Each row has a hidden trait or not; one of two labels after the row says which. A new part has a new trait and new labels.
[7 2 0 1 4 -5 -14 -4 6 -4 5 0 0 -2 11 4 1 0 2 -1 2 5 17 3 9 -3 0 0 -4 1 -12 0 -1 4 -1 0 33 3 -5 -4 -5]	T
[21 2 1 -16 6 -18 -48 0 -8 13 16 1 -2 1 9 21 0 -17 16 24 0 -12 35 -4 6 14 -8 0 -7 1 -11 -16 -6 -2 -12 2 127 2 -14 -5 -5]	T
[-4 4 2 4 8 4 -14 -8 13 -40 -12 1 5 -6 33 -4 2 8 -2 -14 5 28 18 7 6 -9 8 -2 2 -5 -14 7 1 11 8 -1 -27 4 5 -7 -13]	E
[-5 -1 24 -31 -5 -12 -60 8 -25 1 -1 4 3 4 -14 24 1 -23 15 39 -4 1 4 -17 -23 26 -10 -1 -1 -8 18 -25 -14 -9 -9 2 75 -6 -1 -2 3]	E
[2 -1 13 -23 -3 -10 -38 5 -17 9 5 3 1 4 4 16 0 -15 11 28 -3 -2 9 -13 -11 20 -7 0 -3 -5 6 -17 -8 -6 -7 1 72 -4 -5 -2 1]	T
[-8 -2 19 -25 -6 -8 -24 8 -19 3 -7 3 2 3 -20 11 0 -13 9 25 -7 -4 -10 -15 -20 21 -6 0 1 -7 20 -18 -9 -11 4 1 17 -7 2 2 5]	E
[11 -5 8 -24 -10 -18 -27 14 -35 56 25 1 -6 11 -48 25 -2 -25 17 49 -9 -36 -4 -22 -15 35 -22 2 -6 4 15 -28 -9 -20 -22 3 125 -8 -14 5 15]	E
[10 -3 1 -7 -4 -9 -12 6 -14 35 16 0 -4 6 -25 13 -1 -13 9 24 -4 -22 -1 -8 -3 15 -10 1 -4 4 1 -11 -4 -10 -12 2 56 -2 -10 4 7]	E
[-20 -1 19 -16 -6 2 -1 4 -12 -16 -15 4 5 1 -9 -3 1 -3 -1 4 -2 11 -19 -8 -22 6 1 -1 6 -10 23 -7 -5 -3 5 -1 -46 -6 11 1 4]	T
[7 0 17 -27 1 -16 -47 4 -20 3 7 4 2 2 2 25 1 -21 18 34 -2 1 24 -15 -12 21 -10 0 -3 -5 -3 -21 -11 -5 -9 2 85 -2 -7 -5 -2]	T
[12 0 4 -14 1 -11 -30 2 -10 18 15 0 -2 2 -5 29 0 -14 14 22 -2 -8 17 -7 1 16 -8 0 -5 1 -3 -8 -4 -4 -10 2 94 0 -8 -2 -1]	T
[-31 -1 21 -18 -6 14 5 3 -3 -46 -30 4 9 -1 1 -8 1 4 -5 -9 -1 24 -29 -6 -18 -1 7 -2 10 -14 27 -1 -5 1 14 -2 -104 -4 18 0 -1]	E
[17 1 5 -14 1 -15 -55 1 -10 10 16 1 -2 2 5 24 0 -17 16 31 0 -5 32 -9 0 17 -11 0 -8 1 -8 -17 -7 -3 -12 1 115 0 -11 -4 -1]	T
[-4 0 14 -19 -3 -8 -34 4 -13 1 -2 3 3 2 1 11 1 -12 9 21 -2 5 0 -12 -13 16 -4 -1 1 -7 11 -15 -9 -5 -3 1 27 -4 -1 -2 -2]	T
[-17 2 13 -16 0 0 -24 0 -2 -31 -18 4 7 -2 12 -1 2 -2 3 4 2 20 -2 -1 -14 3 3 -2 5 -10 11 -5 -6 2 6 -1 -26 -2 9 -4 -4]	T
[24 9 -15 10 21 -4 -40 -17 27 -29 6 -1 2 -11 56 7 3 3 5 -14 10 29 61 17 30 -13 9 -1 -6 2 -41 9 4 16 3 0 74 13 -8 -13 -25]	E
[-15 -4 27 -28 -12 -7 -21 13 -28 6 -6 5 2 8 -31 19 0 -19 8 35 -7 -9 -22 -20 -29 28 -10 0 2 -8 31 -22 -12 -14 -5 1 14 -8 3 3 11]	E
[23 3 -8 -1 9 -12 -41 -5 3 13 17 -1 -3 -2 19 16 1 -12 7 13 2 -1 39 2 13 1 -4 0 -8 5 -23 -8 -2 4 -8 2 107 5 -13 -6 -7]	T
[9 4 8 -15 10 -10 -59 -4 0 -15 2 2 4 -4 33 16 2 -11 13 17 3 17 35 -2 1 8 -1 -1 -4 -5 -10 -12 -7 4 -2 1 69 3 -6 -9 -10]	T
[-11 3 6 2 4 7 -3 -5 12 -43 -17 1 4 -6 26 -9 2 9 -5 -16 5 20 4 5 -3 -9 10 -2 5 -6 1 6 0 9 11 -1 -61 3 8 -5 -11]	E
[16 5 -1 -7 13 -11 -67 -8 8 -13 6 1 2 -5 37 13 2 -7 11 8 5 19 38 3 10 3 0 -1 -5 -1 -20 -6 -4 11 0 1 80 6 -9 -9 -12]	T

[4 24 -15 3 18 -9 11 13 -9 6 -44 -35 -17 -5 -12 7 29 -54 2]	[18]
[7 -7 3 -10 -29 10 -15 4 19 5 42 16 3 2 11 0 -13 60 0]	[18]
[-13 -7 -11 -11 -16 -5 10 11 4 -12 -20 -21 -13 -10 -7 -1 5 12 0]	[15]
[7 22 53 22 19 3 -5 -8 -12 -22 -31 -13 -8 -2 -7 -3 -7 32 12]	[15]
[-18 6 -6 10 8 -3 3 12 7 11 -27 -22 -4 20 20 10 11 -13 0]	[18]
[22 31 -7 4 15 -20 24 25 -14 9 -8 3 10 6 -9 9 41 -26 14]	[18]
[0 27 11 12 13 -3 18 20 -1 4 -34 -12 5 16 6 8 31 11 7]	[15]
[5 24 10 11 -4 -24 -12 -3 -11 -6 -17 -16 -7 14 17 13 13 -49 -18]	[18]
[20 23 17 12 19 -2 13 9 -12 -15 -63 -43 -21 -8 -4 3 15 -12 9]	[15]
[-4 -3 -14 10 9 -3 -2 -2 -5 -1 0 -3 -1 10 12 5 5 3 8]	[15]
[15 -5 16 15 -3 15 -7 -10 6 -11 8 -4 -10 5 14 0 -15 66 11]	[18]
[12 6 -5 12 23 3 22 14 -3 9 5 -2 0 5 -1 1 12 7 17]	[18]
[12 2 -7 0 14 2 14 14 -8 -3 -14 -5 8 7 2 3 3 -15 -4]	[15]
[5 36 7 2 17 -9 15 9 -18 -17 -72 -15 16 16 2 15 51 -44 -8]	[18]
[9 29 1 3 9 -12 20 25 -1 17 12 -3 3 3 -6 6 14 -68 -7]	[18]
[-15 -5 -44 -17 -4 -5 -3 5 6 29 38 34 23 15 -6 2 8 -45 -11]	[18]
[-6 -13 -34 -13 -5 0 12 5 -7 -5 2 12 10 2 -12 -2 1 -9 1]	[18]
[-4 -21 -14 -8 -1 -14 27 22 -4 -12 -56 -58 -28 -24 -11 -2 2 -64 -3]	[18]
[8 9 -3 -7 -1 -9 4 5 -4 7 -5 -18 -14 -16 -13 -1 10 -47 -10]	[15]
[7 10 3 8 16 2 29 20 -6 -7 -36 -15 -2 6 5 7 20 -24 -3]	[15]
[-6 6 23 4 -11 6 -15 2 16 8 -14 -24 -13 -3 3 -3 -31 -30 -8]	[15]
[-10 15 2 7 4 0 6 17 8 18 16 9 -2 4 -6 3 7 -39 -9]	[18]
[4 29 -5 8 13 -4 8 11 -7 6 -15 1 0 16 2 8 15 -17 4]	[18]
[5 9 3 18 18 4 6 15 3 6 -31 -34 -6 22 25 12 15 35 9]	[15]
[6 -2 1 7 22 9 12 1 -1 2 21 17 12 3 3 1 2 7 0]	[18]
[0 -2 10 2 -7 -6 17 22 12 22 58 29 5 -8 -6 -3 -8 18 5]	[15]
[0 34 17 10 11 -13 14 22 3 11 -37 -30 -3 6 1 6 20 -47 -2]	[18]
[-11 0 -29 -3 4 -2 14 5 -23 -29 -72 -1 -4 -3 -22 -6 -7 -2 7]	[18]
[16 22 -10 -7 -2 -19 6 15 -8 10 -24 -16 -7 -2 -3 8 29 -10 1]	[15]
[-7 4 -12 1 21 -3 10 10 4 25 16 12 13 12 7 14 50 0 4]	[15]
[14 11 -13 -4 6 -2 11 -3 -15 -15 -51 -25 -12 -12 -15 2 29 7 4]	[15]
[-12 11 -6 -9 -15 -4 2 4 -1 -5 -14 12 12 7 -5 -1 14 23 9]	[18]
[-12 -19 -18 -14 -10 -6 -4 -2 3 10 13 12 11 4 3 3 2 -48 -10]	[18]
[-1 10 -12 -2 8 0 17 20 -3 13 18 19 23 18 2 2 7 -39 -8]	[18]
[18 65 33 11 5 -26 23 29 -17 -5 -58 -20 2 10 -4 15 46 -52 2]	[18]
[5 2 4 -4 -12 -15 -23 -9 4 10 9 -7 0 5 1 1 -6 -17 2]	[18]
[8 17 -17 -6 -5 -3 -6 2 6 15 -18 -23 -11 0 -4 3 3 -54 -16]	[15]
[-4 17 3 0 -6 -13 -7 7 3 10 -25 -28 -12 2 1 3 -8 -49 -9]	[15]
[8 17 -4 6 14 -3 28 26 -8 10 -3 1 -4 -6 -17 0 13 -46 5]	[15]
[2 14 -7 -4 -22 -22 14 27 -3 8 -10 -7 -11 3 -1 0 -2 -32 1]	[18]
[4 12 -8 6 17 22 2 -8 0 -7 -2 11 7 14 1 3 10 43 11]	[15]
[-16 20 10 16 13 -13 10 9 -14 -1 -34 -15 -13 0 -1 9 29 -35 -8]	[18]
[3 4 -31 8 25 -10 18 15 -17 -2 -52 -40 -24 -3 -8 1 9 -70 2]	[15]
[-3 21 -18 -10 -9 -10 1 2 -13 -7 -14 10 0 1 -14 2 25 -25 -9]	[15]
[1 21 12 9 16 -19 22 30 -5 -2 -49 -52 -22 -14 -10 1 6 -69 -2]	[15]
[3 16 -7 6 8 -6 -2 -5 -16 -5 5 10 -1 -1 -11 -1 9 -4 2]	[18]
[15 30 17 -3 -5 -11 -1 13 5 12 -22 -14 6 4 -1 3 15 -53 -8]	[15]
[-2 9 -17 -3 -12 -18 13 8 -28 -32 -33 2 -12 -18 -30 -5 11 -18 4]	[18]
[-5 -4 -39 -17 14 3 14 1 -16 -4 -24 1 17 -9 -24 -5 3 -80 -12]	[18]
[-8 1 -13 5 15 7 13 12 0 1 -26 -17 -12 6 6 3 0 6 2]	[15]
[-2 -2 -9 0 12 -9 24 14 -11 -7 -41 -25 -3 0 -1 4 17 -24 3]	[18]
